How the points are linked:
state | * § &
Q188 | Q804 Q249 Q973
Q789 | Q723 Q411 Q789
Q215 | Q376 Q44 Q591
Q591 | Q733 Q264 Q264
Q438 | Q733 Q490 Q347
Q900 | Q86 Q998 Q508
Q471 | Q857 Q285 Q940
Q34 | Q508 Q376 Q836
Q490 | Q399 Q34 Q572
Q932 | Q285 Q591 Q502
Q264 | Q215 Q249 Q767
Q340 | Q733 Q748 Q770
Q23 | Q264 Q376 Q285
Q197 | Q411 Q86 Q195
Q868 | Q471 Q932 Q804
Q733 | Q836 Q399 Q44
Q195 | Q73 Q723 Q900
Q857 | Q333 Q767 Q249
Q44 | Q340 Q438 Q264
Q563 | Q333 Q804 Q197
Q572 | Q231 Q748 Q197
Q411 | Q789 Q563 Q73
Q502 | Q868 Q857 Q188
Q836 | Q490 Q770 Q340
Q973 | Q86 Q333 Q789
Q231 | Q998 Q73 Q748
Q770 | Q34 Q787 Q733
Q815 | Q900 Q231 Q748
Q767 | Q591 Q23 Q471
Q285 | Q767 Q630 Q868
Q399 | Q900 Q508 Q264
Q376 | Q471 Q340 Q630
Q940 | Q249 Q868 Q563
Q508 | Q787 Q815 Q836
Q73 | Q789 Q789 Q572
Q347 | Q770 Q288 Q23
Q86 | Q563 Q188 Q723
Q748 | Q723 Q508 Q770
Q723 | Q197 Q973 Q998
Q288 | Q438 Q836 Q376
Q333 | Q188 Q940 Q411
Q787 | Q748 Q900 Q399
Q998 | Q399 Q723 Q815
Q804 | Q940 Q502 Q86
Q249 | Q789 Q471 Q333
Q630 | Q285 Q215 Q932

In the rows, 51 means zero.

The rows follow the links: the fewer symbols apart two points are, the more alike their rows tend to be.

Each row is also shifted at random along 4 hidden directions that mean nothing.

Some points, each with a row of numbers:
Q748 [ 51  51  51  60  57  61  58  55  26  38  58  62  53  45  48  42  57  53  53  59  37  47  46  65  60  60  55  62  44  56  33  48  62  56  48  57  48  59  57  30  47  41  41  52  45  40  59  51  52  47]
Q630 [ 60  61  42  40  41  54  35  55  61  55  50  45  64  40  48  42  51  62  38  42  49  48  55  42  58  42  68  47  67  51  67  57  54  57  52  63  33  63  36  61  64  40  65  51  53  59  55  51  61  56]
Q23 [ 67  61  49  40  44  47  53  66  64  62  40  71  65  30  50  36  54  70  65  47  50  51  61  50  53  48  43  47  61  56  67  50  48  64  47  52  42  59  46  38  53  46  52  51  58  52  60  75  44  50]
Q288 [ 65  54  41  59  56  41  62  58  68  57  46  51  60  57  48  60  58  67  63  58  44  66  45  40  49  65  39  54  53  51  49  57  59  45  45  38  59  55  52  58  36  56  50  58  60  63  67  54  36  44]
Q399 [ 55  56  38  64  51  61  46  53  34  42  62  54  60  37  53  18  62  56  43  49  34  45  44  38  70  50  74  72  42  49  37  47  71  43  53  60  51  71  41  45  47  29  48  64  40  57  69  63  50  49]
Q591 [ 67  50  45  43  50  47  49  61  74  52  52  58  72  51  37  62  49  69  74  34  56  51  52  43  51  54  35  47  72  47  57  56  47  49  46  44  35  55  57  65  52  57  66  50  61  66  53  76  29  61]
Q502 [ 39  45  43  44  40  60  30  48  51  60  44  44  32  48  71  36  48  38  36  43  59  45  54  49  51  31  68  50  51  46  60  51  43  41  54  52  52  54  42  58  63  48  53  53  34  51  45  45  64  49]
Q900 [ 44  42  52  57  61  68  59  57  25  34  53  71  51  42  53  53  52  48  68  52  47  48  48  75  55  58  37  58  46  50  30  42  53  58  49  51  45  55  71  27  50  57  35  44  51  35  48  59  44  55]
Q815 [ 50  39  48  58  57  59  44  50  36  34  69  54  53  71  40  45  49  45  68  32  45  34  38  52  61  57  59  67  52  50  18  57  53  30  42  51  44  56  65  57  51  38  63  61  31  57  53  69  38  61]
Q868 [ 43  39  51  36  42  58  32  57  57  62  41  53  30  65  62  54  47  43  54  43  61  39  55  69  44  42  56  43  62  55  58  59  31  39  42  43  39  49  55  54  63  54  56  51  29  44  42  44  60  51]
Q787 [ 54  42  43  59  60  62  52  58  39  40  59  60  51  65  48  49  56  53  70  49  41  46  40  61  58  63  50  66  51  52  24  55  56  36  42  43  46  60  64  46  45  47  48  58  37  51  59  59  39  51]
Q249 [ 38  48  55  43  44  48  39  40  59  58  48  31  36  58  58  62  43  37  30  50  63  51  54  46  42  39  59  40  55  47  64  54  40  48  57  53  52  42  45  67  58  58  57  46  50  51  38  29  65  51]
Q188 [ 34  42  47  53  49  54  38  40  59  56  50  42  40  51  66  46  44  32  48  34  63  53  50  29  45  36  53  54  45  34  53  47  43  36  62  43  65  42  50  71  53  62  49  49  50  60  37  58  44  54]
Q438 [ 67  53  45  57  55  38  62  58  67  56  48  49  55  71  41  62  57  67  64  59  45  57  44  49  47  66  41  52  54  58  45  59  55  38  39  37  55  52  52  56  37  52  56  60  49  59  67  49  40  44]
Q508 [ 54  45  47  57  61  64  60  62  33  43  53  65  50  58  49  57  58  57  67  59  39  53  43  72  55  67  42  59  51  56  29  54  56  49  41  43  43  59  68  35  45  54  40  51  44  40  61  49  47  47]
Q770 [ 61  53  44  59  56  50  66  63  48  53  44  62  53  51  53  45  60  63  64  66  41  58  44  59  53  62  44  57  48  59  43  50  60  48  43  42  57  59  53  34  39  48  41  58  48  49  69  53  47  41]
Q563 [ 35  48  51  54  47  50  40  31  52  51  54  27  40  51  60  52  44  30  25  47  60  53  49  32  47  36  62  50  41  41  56  46  50  44  64  55  66  41  42  72  55  55  53  48  52  59  38  36  62  53]
Q733 [ 65  56  46  56  56  47  69  65  56  56  41  67  60  43  51  52  61  70  68  66  42  66  52  57  50  65  34  53  52  57  50  51  58  59  45  42  53  58  55  34  37  56  38  50  60  49  68  56  40  41]
Q723 [ 37  52  53  66  62  59  53  30  39  33  65  40  74  21  52  51  40  35  40  38  57  63  47  13  55  42  43  59  38  23  43  33  63  64  79  63  66  45  54  67  50  65  43  39  86  65  34  69  34  69]
Q347 [ 65  62  40  58  52  43  58  57  59  59  45  42  59  45  51  49  60  68  36  72  41  66  47  40  53  57  55  52  49  56  59  54  68  54  50  53  58  61  36  50  40  46  48  57  59  58  71  35  58  40]
Q215 [ 67  54  53  39  45  41  53  64  66  57  47  65  61  56  36  52  54  71  68  46  50  42  57  62  51  58  46  43  66  62  58  60  44  54  36  48  32  54  52  45  52  42  65  55  47  50  59  63  45  51]

Where do the symbols, taken in turn from left to right, take each start?
Answers are names.
[ 45  56  43  41  35  57  25  48  58  63  47  36  42  45  65  31  48  46  24  42  55  46  56  38  55  30  81  48  60  48  71  55  48  47  55  61  46  59  30  65  66  39  63  54  38  57  51  41  73  50]
§ & §: Q932
[ 38  40  58  50  46  46  41  41  62  58  51  54  39  57  62  40  42  32  65  25  67  43  53  31  44  36  47  53  40  37  51  47  33  33  56  38  66  36  55  66  51  57  53  58  42  61  34  78  33  55]
* * * *: Q249
[ 39  49  49  40  45  60  38  49  56  61  40  46  39  41  68  55  46  43  38  50  62  58  59  52  43  38  51  39  56  44  69  49  41  58  59  50  49  47  48  58  61  65  45  39  56  47  41  38  63  50]
§ §: Q23
[ 37  49  54  42  36  48  28  43  48  63  49  37  17  64  66  30  50  33  23  51  55  32  54  58  49  32  86  47  44  59  61  55  40  34  47  56  54  48  34  55  62  32  59  61  16  44  46  27  82  42]
& § &: Q86
[ 36  33  54  45  52  55  44  51  59  57  43  55  30  71  64  65  43  38  69  40  65  49  51  63  38  46  36  46  55  45  48  54  29  36  47  32  52  38  69  57  53  72  48  46  42  47  35  52  42  54]
& §: Q188
[ 49  53  65  57  57  45  65  41  33  34  63  49  58  46  36  57  48  44  48  56  45  46  49  56  54  59  47  52  39  53  39  44  60  64  55  63  54  43  55  39  47  46  48  46  61  43  44  46  51  55]
* *: Q998
[ 69  55  48  52  49  37  56  60  68  57  52  54  61  60  40  45  58  70  62  50  43  49  48  42  53  60  53  54  56  59  51  59  56  40  39  45  50  58  45  53  41  41  63  66  44  62  68  65  38  45]
& *: Q215
[ 51  49  47  36  42  60  35  60  58  60  42  66  52  37  60  37  49  56  59  36  56  44  61  54  51  38  55  46  65  49  65  51  38  54  50  52  35  57  49  50  64  50  54  47  45  50  47  70  50  54]
§ & *: Q215
[ 35  47  55  55  55  51  54  36  51  46  50  41  51  40  58  62  42  30  42  47  64  61  53  35  42  40  38  47  42  34  54  38  49  58  69  51  68  36  54  63  52  69  41  37  72  55  30  50  46  59]
& * &: Q998
[ 67  59  46  43  41  43  43  56  66  56  53  54  69  45  40  34  53  66  55  36  49  44  55  34  58  45  60  51  63  54  62  57  53  50  47  57  40  61  40  59  55  36  69  59  49  66  60  74  44  55]
§ &: Q333
[ 46  43  53  58  59  60  50  47  33  32  67  57  59  54  42  53  47  44  65  37  48  42  45  54  57  57  47  61  49  46  27  49  54  49  52  53  44  51  67  49  52  51  50  48  51  49  44  66  39  62]
* &: Q264
[ 49  53  71  51  48  35  57  36  44  42  63  48  53  55  34  45  44  39  48  42  54  34  56  50  50  46  54  49  38  56  49  45  47  55  52  62  57  35  48  47  52  38  61  52  51  47  38  57  52  58]
& * §: Q73
[ 39  40  69  52  53  41  53  35  48  44  60  47  44  71  40  60  40  32  57  39  60  38  51  52  45  49  45  47  42  49  40  50  39  45  50  49  58  29  61  57  52  53  58  50  48  49  32  53  45  59]
* * §: Q411
[ 69  59  46  46  43  43  52  66  64  63  43  73  60  42  49  28  61  69  70  46  45  48  59  48  55  51  50  54  54  58  59  53  49  50  43  46  46  61  42  41  47  38  52  61  45  56  66  77  41  45]
* *: Q857
